Here is a tiny trained network, its code and every weight. The questions are about switching its units off for an input and a class, where a switched-off unit gives its printed mean instead of its output.

import numpy as np


def w(rows, s, z=0):
    codes = np.array(rows[::2]) - 128.0
    scale = np.full(codes.shape[1], s)
    scale[-1] = z or s
    return codes * scale


def norm(h):
    return h / np.sqrt((h * h).mean(-1, keepdims=True) + 1e-5)


def f(y):
    return y / 2 * (1 + np.tanh(0.7978845608 * (y + 0.044715 * y**3)))


def log_softmax(a):
    a = a - a.max(-1, keepdims=True)
    return a - np.log(np.exp(a).sum(-1, keepdims=True))


def net(x, mask):
    res = np.array(x, float).reshape(1, 3) / 4 @ E
    u = 0
    for l in range(2):
        y = f(norm(res) @ A[l][:, :-1].T + A[l][:, -1])
        res = res + np.where(mask[u : u + 8], y, B[l][:, -1]) @ B[l][:, :-1]
        u += 8
    return log_softmax(norm(res)[-1] @ U[:, :-1].T + U[:, -1])


A, B = {}, {}
E = w([
[70,93,125,33,23,248,178],'x0',
[103,178,253,29,184,35,84],'x1',
[240,41,57,74,106,244,100],'x2',
],0.0055)
A[0] = w([
[130,128,104,110,123,90,112,54],'L0N0',
[104,142,148,153,143,46,132,201],'L0N1',
[137,141,174,51,137,137,99,48],'L0N2',
[186,148,145,187,188,14,89,241],'L0N3',
[57,157,166,170,129,75,128,55],'L0N4',
[92,146,199,71,130,97,128,152],'L0N5',
[84,121,77,144,72,253,166,252],'L0N6',
[152,123,123,77,129,155,122,75],'L0N7',
],0.015,0.0041)
B[0] = w([
[105,108,207,217,152,34,167,125],'L0N0',
[177,156,127,186,146,211,177,204],'L0N1',
[118,71,62,86,104,45,44,161],'L0N2',
[250,40,101,146,212,86,110,251],'L0N3',
[157,163,168,160,142,199,221,193],'L0N4',
[57,85,185,25,118,46,145,191],'L0N5',
[246,75,130,167,231,76,132,249],'L0N6',
[98,65,34,179,42,183,113,148],'L0N7',
],0.014,0.016)
A[1] = w([
[108,144,174,115,130,137,187,243],'L1N0',
[154,183,126,181,109,72,115,86],'L1N1',
[224,85,68,190,139,192,69,251],'L1N2',
[120,198,78,152,114,147,130,74],'L1N3',
[104,159,142,162,80,251,219,78],'L1N4',
[113,153,77,136,124,172,131,112],'L1N5',
[111,146,130,104,96,179,72,31],'L1N6',
[134,128,134,112,111,195,140,7],'L1N7',
],0.018,0.0029)
B[1] = w([
[187,149,69,191,126,185,182,140],'L1N0',
[91,83,103,160,173,97,145,131],'L1N1',
[213,105,217,101,198,120,255,252],'L1N2',
[186,140,147,137,110,135,160,125],'L1N3',
[20,189,111,156,65,100,81,135],'L1N4',
[114,111,50,134,177,46,186,125],'L1N5',
[98,146,156,89,152,104,146,128],'L1N6',
[133,152,21,56,185,164,116,125],'L1N7',
],0.018,0.03)
U = w([
[142,183,128,155,103,133,10,38],'0',
[52,61,104,20,60,75,51,183],'1',
[69,218,106,190,71,211,179,85],'2',
[246,64,173,133,206,135,205,219],'3',
[88,139,133,134,122,210,19,14],'4',
[93,125,118,145,122,195,50,1],'5',
],0.011,0.0049)

Each question gives the input, the list of numbers given to net, and the class t.
The units are the neurons (one row each of A and B). Each row of codes is followed by its name. A weight is (code - 128) times the scale printed after its matrix; where a second scale follows, it is the last column's (A, B and U).
mask holds one flag per neuron, layer by layer. A switched-off neuron (its flag False) gives its mean, the last column of its row in B, instead of its output. The means were averaged over made-up inputs and are rounded, as every weight is.
A unit's drop is (log p(t) with every unit on - log p(t) with that unit switched off) / (log p(t) with every unit on - log p(t) with every unit switched off).
The circuit of an input: a set's keep is (log p(t) with only the set's units on - log p(t) with every unit switched off) / (log p(t) with every unit on - log p(t) with every unit switched off). Starting from the 12 units with the biggest drops (on a tie, the unit counted first), units are removed one at a time, each time the one whose removal leaves the highest keep (on an exact tie, the one counted first), for as long as the keep stays at least 0.8.
units of the circuit, in order: the units of the circuit, biggest drop first
most important unit: the unit with the biggest drop
top k neurons: the k neurons with the biggest drops, biggest first
top k neurons in layer l: the k neurons of layer l with the biggest drops, biggest first
drop of u: that unit's drop, to one decimal
input [-1,5,2], class 1: most important unit => L0N5
input [5,0,-6], class 2: units of the circuit, in order => L0N3, L0N4, L1N2, L1N4
input [6,3,-8], class 2: top 2 neurons => L0N3, L0N6
input [3,3,-7], class 2: top 4 neurons => L0N6, L0N4, L1N2, L1N4
input [7,6,-5], class 1: top 2 neurons in layer 0 => L0N5, L0N2
input [7,8,7], class 1: top 3 neurons in layer 0 => L0N3, L0N1, L0N5
input [6,6,-7], class 2: top 3 neurons in layer 0 => L0N3, L0N6, L0N4
input [-1,7,3], class 1: top 3 neurons in layer 0 => L0N5, L0N6, L0N2
input [4,8,-2], class 1: top 2 neurons => L1N2, L0N2
input [3,6,-2], class 1: top 3 neurons in layer 0 => L0N5, L0N2, L0N6
input [4,0,-6], class 2: drop of L0N3 => 0.4
input [3,6,1], class 1: drop of L1N2 => 0.1
input [0,8,6], class 1: drop of L1N2 => 0.2
